Each row of numbers belongs to one of the elements below and depends on some of the facts about them. Some rows are named. Which element is each other row?

Known rows:
+0.16 +0.64 +1.09 +0.26 +2.17 +0.14 -0.39 -0.33 -0.16 +0.84 -1.31 +0.66
 +0.21 +2.08 +2.18 +1.67 +0.32 +1.32 -0.23 -0.35 -2.62 +1.09 -0.52 -3.08
 +0.61 -0.69 -1.12 +1.52 +2.28: (1171)
+1.71 -0.94 +0.07 +0.40 -1.36 -0.14 -0.49 +2.02 -1.56 -2.25 +0.58 -0.56
 +0.38 -0.87 -1.13 -1.95 -0.41 -0.03 +0.03 +0.44 +0.82 -0.98 -0.27 +1.27
 -0.33 +0.53 +1.00 -0.41 -0.49: (1126)
+1.04 -1.02 +0.53 +0.31 -1.63 -1.00 -0.47 +1.97 -1.34 -2.28 +0.52 -0.77
 -0.08 -0.45 -1.23 -1.77 -0.57 +0.01 -0.16 +0.64 +1.04 -1.14 -0.33 +1.37
 -0.43 +0.74 +1.53 -0.58 -0.16: (1290)
+0.33 -0.14 -1.15 +0.38 -1.20 -0.36 -0.87 +1.79 +0.04 +0.11 +0.45 -0.21
 -0.24 +0.11 -0.46 -0.63 -1.30 -1.28 -0.42 +0.04 +0.53 +0.03 -0.23 +1.67
 -1.26 +0.90 -0.90 -0.30 -0.84: (255)
-0.52 +0.02 +1.23 -0.07 +0.26 -0.22 +0.36 -0.75 +0.74 +0.22 +0.18 -0.94
 -0.51 -0.96 +0.57 -1.48 +0.36 -0.10 +0.14 +0.48 +0.55 -0.09 -0.01 +0.53
 +0.52 +0.19 -0.01 -0.67 -0.02: (47)
-0.42 -0.16 +1.46 -0.18 +0.12 -0.09 +0.11 -0.65 +0.60 +0.33 +0.25 -0.76
 -0.52 -1.24 +0.71 -1.36 +0.16 +0.14 +0.09 +0.41 +0.52 -0.15 -0.12 +0.66
 +0.52 +0.18 +0.03 -0.59 -0.18: (465)
+1.24 -0.25 -1.06 -0.33 +1.86 +0.44 +0.45 -0.76 +0.33 +2.16 -1.38 +0.91
 -0.23 +2.08 -1.57 +3.88 +1.05 +1.44 -0.33 -1.07 -2.10 -0.45 -0.60 -4.06
 +0.83 -1.88 -0.07 +1.15 +1.27: (711)
-0.13 +0.03 +1.26 +0.00 +0.17 -0.63 +0.13 -0.68 +0.92 +0.33 +0.12 -0.77
 -0.77 -1.14 +0.66 -1.73 +0.02 -0.32 +0.18 +0.43 +0.26 -0.51 +0.11 +0.32
 +0.81 +0.42 -0.22 -0.93 +0.13: (496)
+0.44 -0.18 -1.07 +0.36 -1.21 -0.56 -0.95 +1.79 +0.04 +0.15 +0.46 -0.18
 -0.35 +0.05 -0.43 -0.72 -1.32 -1.34 -0.44 +0.04 +0.46 -0.09 -0.14 +1.66
 -1.15 +1.06 -0.98 -0.41 -0.80: (648)
+0.41 -0.29 -2.57 -1.58 +0.65 +0.18 +0.98 -0.71 +0.01 +1.29 +0.12 +1.81
 +0.39 +0.52 -1.66 +5.34 +3.34 +2.72 -0.87 -1.90 -1.57 +1.18 +1.17 -2.94
 +0.82 -2.66 -0.65 +0.14 -0.66: (309)
-0.22 +2.20 -2.04 +0.59 +0.97 +0.82 +0.74 -2.43 +0.95 -0.18 +0.05 +0.11
 +1.50 +2.88 +1.18 -0.56 +0.36 -1.81 +0.67 +0.87 +1.91 +1.16 +0.31 +0.48
 -1.64 -0.60 -0.37 +2.13 -0.80: (957)
+0.90 -0.90 +1.94 +0.27 -0.85 -0.17 +0.12 +0.84 -0.45 -1.94 +0.93 -2.02
 -0.23 -2.43 -0.24 -4.26 +0.25 -0.27 +0.31 +1.18 +1.73 -1.00 -0.38 +2.15
 +0.33 +0.76 +0.82 -1.29 -0.60: (146)
+1.71 -1.12 -0.60 +0.30 -0.42 +1.47 +0.18 +1.61 -1.74 -2.31 +0.89 +0.04
 +0.96 -1.08 -0.64 -2.17 +1.69 -0.12 +0.65 +1.04 +1.65 -0.17 -0.67 +1.21
 -1.45 +0.14 +0.06 +0.83 -1.98: (271)
-0.49 -0.79 +1.35 -0.87 +0.69 +1.41 +0.26 -1.24 +0.56 +0.54 +0.40 +0.93
 -0.71 -2.25 +1.96 -1.19 +2.93 +0.97 +0.54 +1.95 +1.84 +0.65 -1.27 +0.27
 -1.77 -0.31 -1.03 +2.07 -3.27: (1043)
+0.34 -0.09 -0.86 +0.06 -0.09 +0.11 -0.17 +0.48 -0.65 -0.09 -0.13 +0.59
 +0.23 +0.48 -0.37 +0.71 -0.18 -0.02 +0.01 -0.32 -0.44 -0.04 +0.01 -0.22
 -0.18 -0.08 -0.06 +0.24 +0.09: (757)
-1.98 -0.53 -0.61 -0.52 +1.06 -0.07 +1.30 -1.36 +0.18 -0.42 -0.13 +4.06
 +1.93 -1.45 -4.01 +6.50 +3.19 -0.10 +0.71 -1.98 -2.25 +2.30 +2.90 -2.97
 +0.62 -0.30 -0.96 -0.54 +0.46: (1118)
+0.15 +0.66 -1.07 +0.31 +0.40 +0.41 +0.54 -0.15 +0.83 -0.39 +0.13 -0.06
 +0.90 +1.53 -0.57 +0.57 +0.82 -0.54 +0.06 +0.12 +0.52 +0.73 +0.54 -0.88
 -0.76 -0.23 -0.32 +0.60 -0.03: (1121)
+0.35 -0.46 -0.91 +0.26 -1.18 -0.20 -1.03 +1.90 -0.41 +0.19 +0.59 -0.09
 -0.23 -0.26 -0.28 -0.65 -1.34 -1.08 -0.38 -0.09 +0.45 -0.12 -0.37 +2.01
 -1.06 +0.98 -0.91 -0.33 -0.87: (598)
-0.37 -0.10 -0.17 -0.03 -0.53 -1.02 -0.24 +0.44 -0.19 -0.16 -0.20 +0.30
 -0.35 +1.03 -0.38 +0.97 -0.39 +0.06 -0.42 -0.08 -0.13 -0.24 -0.02 -0.32
 -0.20 +0.18 +0.58 +0.02 +0.49: (1429)

How the elements are related:
flostem: uses; gafom: is directly followed by
(1202) gafom:(819)
(402) gafom:(155)
(766) flostem:(1121),(1244),(1238)
(569) gafom:(648)
(414) gafom:(829)
(839) flostem:(1192),(255),(1558),(248) gafom:(255)
(255) gafom:(317)
(298) flostem:(1004),(1330),(126),(212) gafom:(523)
(465) flostem:(1210),(133),(230)
(212) gafom:(1532)
(716) flostem:(957),(531),(271)
(167) flostem:(408),(128),(542)
(1607) gafom:(1215)
(1150) gafom:(1467)
(711) gafom:(309)
(1586) gafom:(133)
(829) flostem:(309),(598),(126),(230) gafom:(1319)
(1081) flostem:(405),(742)
(47) flostem:(877)
(1566) flostem:(739),(1141),(633)
(770) gafom:(742)
(496) flostem:(109),(711),(648)
(1313) flostem:(26),(1066),(668),(220),(1290),(1429)
(276) gafom:(405)
(1546) flostem:(775)
(742) gafom:(1607)
(133) gafom:(563)
(810) gafom:(773)
(668) gafom:(513)
(827) flostem:(1004),(240)
(1126) gafom:(1194)
(1194) flostem:(739),(1215),(728),(271),(726),(1089)
(146) flostem:(458) gafom:(1089)
(317) flostem:(6) gafom:(1163)
(493) flostem:(810),(1586)
(1278) flostem:(1531)
(685) gafom:(6)
(1319) gafom:(1356)
(728) gafom:(1210)
(1186) flostem:(1592),(739) gafom:(230)
(598) gafom:(1480)
(1252) flostem:(26) gafom:(601)
(218) flostem:(309),(770)
(1480) flostem:(1441) gafom:(323)
(33) flostem:(194)
(1343) flostem:(477),(408),(402),(414)
(1356) flostem:(153),(1523),(726) gafom:(668)
(531) gafom:(477)
(1332) flostem:(1126),(1118),(668),(321),(423)
(563) flostem:(26),(623),(663),(1238) gafom:(1171)
(1424) flostem:(819),(957)
(1171) gafom:(1150)
(1025) flostem:(1141),(1150),(598),(1171)
(1386) flostem:(1593)
(172) flostem:(838)
(323) flostem:(1592),(712) gafom:(411)
(1210) gafom:(1424)
(1467) flostem:(1118),(1357),(1607) gafom:(96)
(405) gafom:(33)
(454) flostem:(749),(1202),(742),(810) gafom:(1586)
(155) flostem:(1083) gafom:(212)
(230) gafom:(770)
(6) gafom:(1278)
(1213) gafom:(685)
(96) flostem:(838) gafom:(1118)
(1532) flostem:(1301),(569),(728) gafom:(1252)
(1248) flostem:(711)
(1289) flostem:(1004)
(1089) gafom:(1112)
(214) flostem:(122),(1429)
(1112) gafom:(402)
(1078) flostem:(955),(757),(1089)
(1531) gafom:(739)
(1290) gafom:(1025)
(773) flostem:(1121),(957),(685) gafom:(1223)
(1441) gafom:(598)
(490) flostem:(1319),(1365),(105) gafom:(1330)
(271) gafom:(126)
(26) gafom:(660)
(1043) flostem:(770),(742),(271)
(660) gafom:(957)
(545) flostem:(1213),(220)
(411) gafom:(298)
(1593) gafom:(128)
(1524) gafom:(423)
(1118) gafom:(531)
(564) flostem:(139),(1290)
(1163) flostem:(140) gafom:(1035)
(1035) gafom:(711)
(128) gafom:(276)
(513) flostem:(276),(194) gafom:(1016)
(1433) flostem:(1507)
(1244) gafom:(728)

Which element is each row?
No name comes twice in this set of rows, the named rows included.
-3.03 -0.15 +2.60 -0.32 -0.78 -3.29 +0.43 -0.64 +1.41 -0.03 +0.00 -1.72
 -2.06 +0.84 +0.15 -0.61 -0.16 -0.06 -0.85 +1.21 +1.41 -0.50 -0.31 +0.56
 +0.16 +0.84 +1.92 -1.26 +1.41 : (1313)
+1.03 -0.28 -0.77 -0.43 +1.87 +1.44 +0.47 -0.78 +0.39 +2.09 -0.98 +0.53
 +0.56 +2.24 -1.66 +4.51 +0.90 +2.01 -0.43 -1.37 -1.63 +0.05 -0.65 -3.62
 +0.66 -2.27 +0.27 +1.50 +1.14 : (212)
-1.42 +0.92 +0.63 -0.21 +0.85 +1.14 +0.91 -1.38 +1.34 +1.08 -0.58 -0.35
 -1.02 +0.27 +2.95 -1.22 -0.14 +0.44 +0.83 +0.39 -0.10 -0.74 +0.06 -1.19
 +1.03 +0.42 +0.49 -0.21 +0.59 : (1356)
-1.88 -0.49 -0.76 -0.51 +1.21 +0.26 +1.36 -1.33 +0.12 -0.45 -0.05 +4.12
 +2.15 -1.50 -3.98 +6.48 +3.30 -0.06 +0.81 -2.02 -2.22 +2.44 +2.80 -2.96
 +0.58 -0.38 -1.09 -0.39 +0.31 : (601)
-2.67 -1.26 +0.88 +0.28 +1.83 +1.21 +1.29 -1.84 +0.21 -0.56 -0.80 +5.53
 +2.76 -2.46 -5.83 +7.32 +2.44 -1.70 +2.14 -1.67 -2.38 +2.01 +2.50 -3.45
 -0.06 +0.99 -0.64 +0.40 +0.75 : (477)
+0.07 -2.27 -0.01 +0.56 +0.57 +1.14 +1.40 +2.04 -4.86 -2.09 +0.97 -1.57
 +0.31 -2.99 -0.36 -5.08 +1.18 -1.29 +1.52 -0.01 +0.35 -1.39 -1.49 +4.41
 +1.66 +0.86 +0.18 -2.77 +0.67 : (1186)
+0.58 -0.36 -0.35 +0.17 -1.36 +0.28 -1.17 +1.70 +0.24 +0.25 +0.90 -0.43
 +0.25 -0.20 -0.26 -0.40 -1.74 -0.62 -0.55 -0.30 +0.76 +0.11 -0.16 +2.14
 -0.99 +0.83 -0.72 -0.26 -0.99 : (126)
-1.73 +0.34 -0.09 -0.06 +1.23 +1.36 +1.38 -0.79 -0.59 +1.03 -0.59 -0.27
 -0.91 +0.06 +2.81 -1.59 -0.24 -0.01 +1.24 -0.28 -0.93 -1.17 -0.35 -0.13
 +1.86 +0.59 +0.40 -1.22 +1.50 : (323)
+0.31 -0.32 -0.87 +0.21 -1.30 -0.41 -1.07 +1.71 +0.00 +0.19 +0.46 +0.04
 -0.45 -0.13 -0.30 -0.56 -1.14 -1.07 -0.49 +0.22 +0.62 -0.06 -0.34 +1.65
 -1.47 +0.89 -0.89 -0.01 -1.18 : (1586)
+0.69 +0.03 +0.06 -0.08 -0.29 +0.79 -0.43 +0.30 +0.12 +0.00 +0.45 +0.03
 +0.98 +0.46 -0.23 +1.08 -0.88 +0.71 -0.19 -0.79 -0.03 +0.17 +0.30 +0.13
 +0.14 -0.23 +0.25 +0.22 +0.10 : (240)
-0.50 -0.33 +1.72 -0.44 -0.02 -0.21 -0.08 -0.77 +0.76 +0.39 +0.12 -0.24
 -0.95 -1.55 +1.06 -1.24 +0.59 +0.47 +0.02 +0.95 +0.76 -0.14 -0.46 +0.41
 -0.08 +0.12 -0.10 +0.15 -0.99 : (493)
-4.22 -0.16 +0.99 -1.41 +0.45 -3.12 +2.24 -2.09 +1.97 +0.14 +0.41 +0.40
 -0.54 +0.05 -2.37 +4.46 +3.95 +1.00 -0.88 -0.68 -0.10 +1.91 +2.23 -2.01
 +1.21 -0.81 +0.80 -2.13 +1.34 : (1252)
-0.75 -0.14 -1.59 -1.39 +1.58 +0.12 +2.19 -1.60 +0.44 +1.32 +0.34 +0.10
 +0.07 -0.47 -1.27 +2.84 +4.25 +1.73 -0.38 -1.42 -0.94 +1.26 +1.14 -1.90
 +1.81 -2.41 -0.85 -1.37 +0.09 : (1532)
-0.29 -1.19 -2.52 +0.53 -0.13 +0.68 +0.09 +2.58 -3.20 -0.02 +0.58 +0.13
 +0.18 -0.32 -0.53 -1.35 -0.39 -2.07 +0.47 -0.77 -0.39 -0.25 -1.09 +3.36
 -0.40 +1.02 -1.48 -1.29 -0.03 : (739)
+1.32 +0.01 +1.75 -0.30 -0.51 +2.55 -0.91 -0.04 +1.13 +0.28 +1.58 -1.04
 +2.56 +0.23 -0.05 +1.65 -2.20 +2.17 -0.40 -1.84 +0.67 +0.60 +0.83 +1.21
 +1.01 -0.61 +0.84 -0.02 +0.22 : (1004)

Now the same elements, written a new way:
Named rows:
-0.47 +0.00 +0.61 -0.63 -0.05 +1.09 -0.78 -0.45 -5.29 +0.28 -0.74 +0.74
 +0.55 +2.29: (1531)
+0.52 +1.48 -0.70 +0.54 -0.16 -0.42 -0.04 +0.80 +2.56 -0.51 -0.05 +0.34
 -0.62 -1.25: (155)
+0.69 +0.49 -0.89 +1.16 +0.70 -1.85 +0.67 +0.12 -0.87 -0.37 +0.32 +0.31
 -0.65 -1.37: (323)
-0.03 +0.90 +1.05 -0.18 -1.09 -1.05 -0.37 +1.87 +5.70 -0.68 +3.22 -0.07
 -0.51 -4.11: (1467)
-0.37 +0.22 -0.17 +1.43 +0.63 -0.76 +0.45 -0.87 -0.02 +0.47 +1.03 +0.83
 -0.51 -0.13: (317)
+0.32 -0.32 -0.14 -0.53 +0.07 -0.89 +0.61 -0.36 -0.77 -0.23 -0.85 +0.36
 +0.69 -0.61: (1523)
+0.55 -0.59 -0.15 -0.84 +0.13 -0.98 +0.97 -0.49 -0.80 -0.31 -1.21 +0.29
 +0.94 -0.73: (726)
-0.96 +0.41 +0.41 +0.76 -0.04 +0.64 -1.76 -0.34 -6.35 +0.05 +1.32 +0.07
 +0.25 +1.48: (490)
-0.15 +0.04 +0.02 +0.53 +0.60 -0.47 +1.05 -0.98 +0.75 +0.65 -0.32 +1.31
 -0.24 +0.50: (6)
+0.74 -0.52 +0.18 +1.54 +0.53 +0.03 +1.59 -0.46 +0.45 +0.76 -0.41 +0.00
 -0.31 +1.11: (1210)
+0.56 +0.99 +0.57 -0.57 -1.04 -0.44 -0.13 +1.57 +6.38 -0.20 +1.69 -0.05
 +0.59 -4.14: (1016)
-0.07 +0.25 +0.08 -0.29 -0.23 -0.02 +0.01 +0.00 +0.41 +0.23 -0.76 +0.52
 +0.14 +0.34: (775)
+0.07 -0.98 -0.06 +2.95 -0.46 +0.29 -0.85 -0.39 -2.54 +0.09 +0.74 -2.80
 -0.29 +2.25: (829)
+0.20 +0.81 -0.86 +0.22 +1.36 +0.32 +2.89 -0.04 +1.82 -0.15 -1.02 -0.26
 +0.01 +0.31: (405)
-0.62 -0.70 +0.99 -1.30 +0.20 +1.34 -0.74 -0.29 -4.78 +0.00 -0.17 +1.25
 -0.46 +2.46: (1213)
+0.31 -1.07 +0.24 +1.39 -0.68 +0.84 -0.26 -0.51 -0.85 +0.54 -1.71 -1.60
 -0.10 +3.42: (1330)
-0.36 +0.48 -0.08 +0.55 -0.16 -0.27 -0.64 -0.01 -0.34 +0.03 +0.64 -0.07
 -0.10 -0.20: (1433)
-0.62 -0.89 +1.13 -1.83 +0.25 +1.53 -0.54 -0.25 -4.45 -0.04 -0.41 +1.37
 -0.59 +2.66: (1290)
-0.49 +0.00 +0.60 -0.53 -0.02 +1.10 -0.82 -0.47 -5.23 +0.27 -0.74 +0.74
 +0.59 +2.35: (1441)

Rows to name:
No name comes twice in this set of rows, the named rows included.
+1.65 +0.18 +0.71 -0.13 -0.85 +0.43 +1.48 +1.89 +6.61 -0.09 +0.61 -1.55
 +1.01 -2.96 : (309)
+0.05 -1.08 -0.09 +2.50 -0.63 -0.60 -1.16 -0.69 -3.20 -0.07 +0.58 -2.11
 -0.15 +1.60 : (1025)
+0.44 -1.26 +0.25 +1.16 -0.64 +0.74 +0.23 -0.60 -0.97 +0.49 -2.13 -1.63
 +0.15 +3.47 : (230)
+0.59 +0.00 +0.16 +1.64 -0.31 +0.45 -0.35 +0.68 -0.42 +0.28 +0.66 -1.42
 -0.30 +0.73 : (1289)
-0.60 +0.03 +0.51 -0.16 +0.01 +1.00 -1.09 -0.39 -5.63 +0.17 -0.01 +0.42
 +0.41 +1.97 : (1524)
-0.77 +0.19 +0.47 +0.31 +0.05 +0.81 -1.46 -0.37 -5.90 +0.09 +0.78 +0.27
 +0.32 +1.68 : (146)
+0.35 +0.63 -0.85 -0.17 +1.52 +0.46 +3.51 -0.12 +2.17 -0.14 -1.66 -0.33
 +0.29 +0.66 : (742)
-0.28 -0.61 +0.58 -1.36 +0.08 +0.41 +0.12 +0.18 +1.05 -0.16 -0.01 +1.03
 -1.19 +0.60 : (1066)
-0.36 -1.01 +0.10 -1.50 +0.89 +2.27 -1.08 -0.70 -4.44 +0.02 +0.42 +0.72
 +0.20 +1.16 : (1244)
+0.46 -0.28 +0.06 -0.35 -0.23 -0.90 +0.29 -0.18 -0.86 -0.09 -0.94 +0.40
 +0.45 -0.34 : (712)
-1.07 +0.60 +0.43 +0.88 -0.11 +0.47 -1.76 -0.38 -6.44 +0.02 +1.43 +0.04
 +0.23 +1.51 : (839)
+0.16 -0.86 -0.53 -1.45 +0.85 +1.31 +0.03 -0.39 +1.40 -0.04 -0.04 +0.39
 +0.05 -0.77 : (1121)
+1.90 +0.43 -0.38 +0.50 -0.34 -0.43 +1.08 +1.16 +2.27 -0.41 -1.61 -0.22
 -0.26 -0.51 : (1171)
-0.87 -1.19 -0.99 +0.74 +0.65 +0.88 -1.56 -1.50 -1.36 -0.29 +1.56 -1.29
 -0.19 +0.04 : (773)

